Below are the code and all the weights of a small trained network. Each question names an input and a class and asks about switching units off, where a switched-off unit gives its printed mean instead of its output.

import numpy as np


def w(rows, s, z=0):
    codes = np.array(rows[::2]) - 128.0
    scale = np.full(codes.shape[1], s)
    scale[-1] = z or s
    return codes * scale


def f(y):
    return np.maximum(y, 0)


def log_softmax(a):
    a = a - a.max(-1, keepdims=True)
    return a - np.log(np.exp(a).sum(-1, keepdims=True))


def net(x, mask):
    res = np.array(x, float).reshape(1, 8) / 4 @ E
    y = f(res @ A[0][:, :-1].T + A[0][:, -1])
    res = res + np.where(mask, y, B[0][:, -1]) @ B[0][:, :-1]
    return log_softmax(res[-1] @ U[:, :-1].T + U[:, -1])


A, B = {}, {}
E = w([
[134,126,125,124],'x0',
[130,131,130,125],'x1',
[126,124,128,127],'x2',
[141,202,1,110],'x3',
[129,127,126,125],'x4',
[133,125,130,127],'x5',
[32,128,145,191],'x6',
[157,232,199,193],'x7',
],0.0074)
A[0] = w([
[148,144,136,167,87],'n0',
[255,150,161,81,121],'n1',
[148,102,193,117,40],'n2',
[87,124,147,177,173],'n3',
[174,41,63,152,165],'n4',
[193,141,155,198,38],'n5',
[192,146,135,91,247],'n6',
[130,59,200,111,70],'n7',
[171,141,119,199,39],'n8',
[128,63,115,39,119],'n9',
[144,52,170,174,120],'n10',
[69,189,193,122,86],'n11',
[151,231,107,109,108],'n12',
[206,176,138,246,35],'n13',
[150,150,139,156,45],'n14',
[140,52,115,169,70],'n15',
[181,160,176,190,40],'n16',
[189,114,190,51,145],'n17',
[131,86,236,161,195],'n18',
[122,190,150,112,137],'n19',
[153,158,75,37,28],'n20',
[165,144,42,151,105],'n21',
[112,62,59,155,54],'n22',
[91,108,28,135,91],'n23',
[174,87,159,135,194],'n24',
[92,66,139,60,45],'n25',
[123,119,150,161,253],'n26',
[181,128,113,101,140],'n27',
[126,98,204,101,51],'n28',
[95,103,146,190,180],'n29',
[236,23,122,120,84],'n30',
],0.011,0.0055)
B[0] = w([
[85,95,222,64,145],'n0',
[41,71,139,118,214],'n1',
[187,204,110,142,156],'n2',
[73,67,86,114,198],'n3',
[115,117,186,207,213],'n4',
[135,134,250,104,154],'n5',
[73,58,46,155,235],'n6',
[193,224,123,134,186],'n7',
[195,175,234,135,140],'n8',
[163,113,190,161,213],'n9',
[168,197,55,107,189],'n10',
[105,131,139,53,178],'n11',
[165,140,140,176,195],'n12',
[82,129,207,114,183],'n13',
[219,130,234,105,135],'n14',
[199,166,216,60,149],'n15',
[139,106,204,101,169],'n16',
[35,103,47,124,204],'n17',
[198,141,60,148,254],'n18',
[165,62,140,106,171],'n19',
[124,166,167,111,178],'n20',
[165,161,104,138,191],'n21',
[164,142,255,82,169],'n22',
[197,184,200,165,198],'n23',
[99,175,45,169,199],'n24',
[147,162,243,73,169],'n25',
[114,82,54,154,227],'n26',
[86,81,138,118,178],'n27',
[208,202,75,119,166],'n28',
[89,91,74,106,202],'n29',
[69,175,158,145,203],'n30',
],0.0052,0.0071)
U = w([
[214,195,96,123,137],'0',
[147,84,127,180,215],'1',
[166,116,254,79,3],'2',
[125,110,102,131,175],'3',
[133,103,104,139,167],'4',
[130,108,103,131,145],'5',
[127,119,96,116,122],'6',
[53,83,107,128,22],'7',
],0.015,0.0059)

Each question gives the input, the list of numbers given to net, and the class t.
The units are the neurons (one row each of A and B). Each row of codes is followed by its name. A weight is (code - 128) times the scale printed after its matrix; where a second scale follows, it is the last column's (A, B and U).
mask holds one flag per neuron, in row order. A switched-off neuron (its flag False) gives its mean, the last column of its row in B, instead of its output. The means were averaged over made-up inputs and are rounded, as every weight is.
A unit's drop is (log p(t) with every unit on - log p(t) with that unit switched off) / (log p(t) with every unit on - log p(t) with every unit switched off).
The circuit of an input: a set's keep is (log p(t) with only the set's units on - log p(t) with every unit switched off) / (log p(t) with every unit on - log p(t) with every unit switched off). Starting from the 12 units with the biggest drops (on a tie, the unit counted first), units are removed one at a time, each time the one whose removal leaves the highest keep (on an exact tie, the one counted first), for as long as the keep stays at least 0.8.
circuit, biggest first: the units of the circuit, biggest drop first
most important unit: the unit with the biggest drop
top k neurons: the k neurons with the biggest drops, biggest first
drop when u is switched off: that unit's drop, to one decimal
input [5,6,4,-2,-1,3,-3,-6], class 2: top 2 neurons : [n25 n9]
input [4,-4,-3,-8,8,-8,-6,1], class 0: circuit, biggest first : [n7 n18]
input [3,-6,0,-1,5,4,8,5], class 7: circuit, biggest first : [n3 n29]
input [-3,5,-6,3,-6,-5,5,-8], class 2: most important unit : n22
input [4,-7,-5,-1,0,3,-8,-7], class 7: top 4 neurons : [n17 n6 n1 n30]
input [-1,8,6,8,1,3,6,-3], class 0: circuit, biggest first : [n23 n6]
input [2,8,-6,4,3,-4,-6,5], class 5: circuit, biggest first : [n1 n6]
input [5,1,-6,-3,-8,4,-7,-8], class 2: top 2 neurons : [n25 n9]
input [-2,-4,-5,6,8,2,-7,3], class 3: top 2 neurons : [n1 n6]
input [2,6,3,-8,0,0,5,5], class 0: drop when n18 is switched off : 0.2
input [6,1,-1,-7,-1,-2,-2,3], class 0: drop when n2 is switched off : 0.1
input [3,-5,5,-1,5,0,4,-5], class 2: drop when n18 is switched off : 0.1
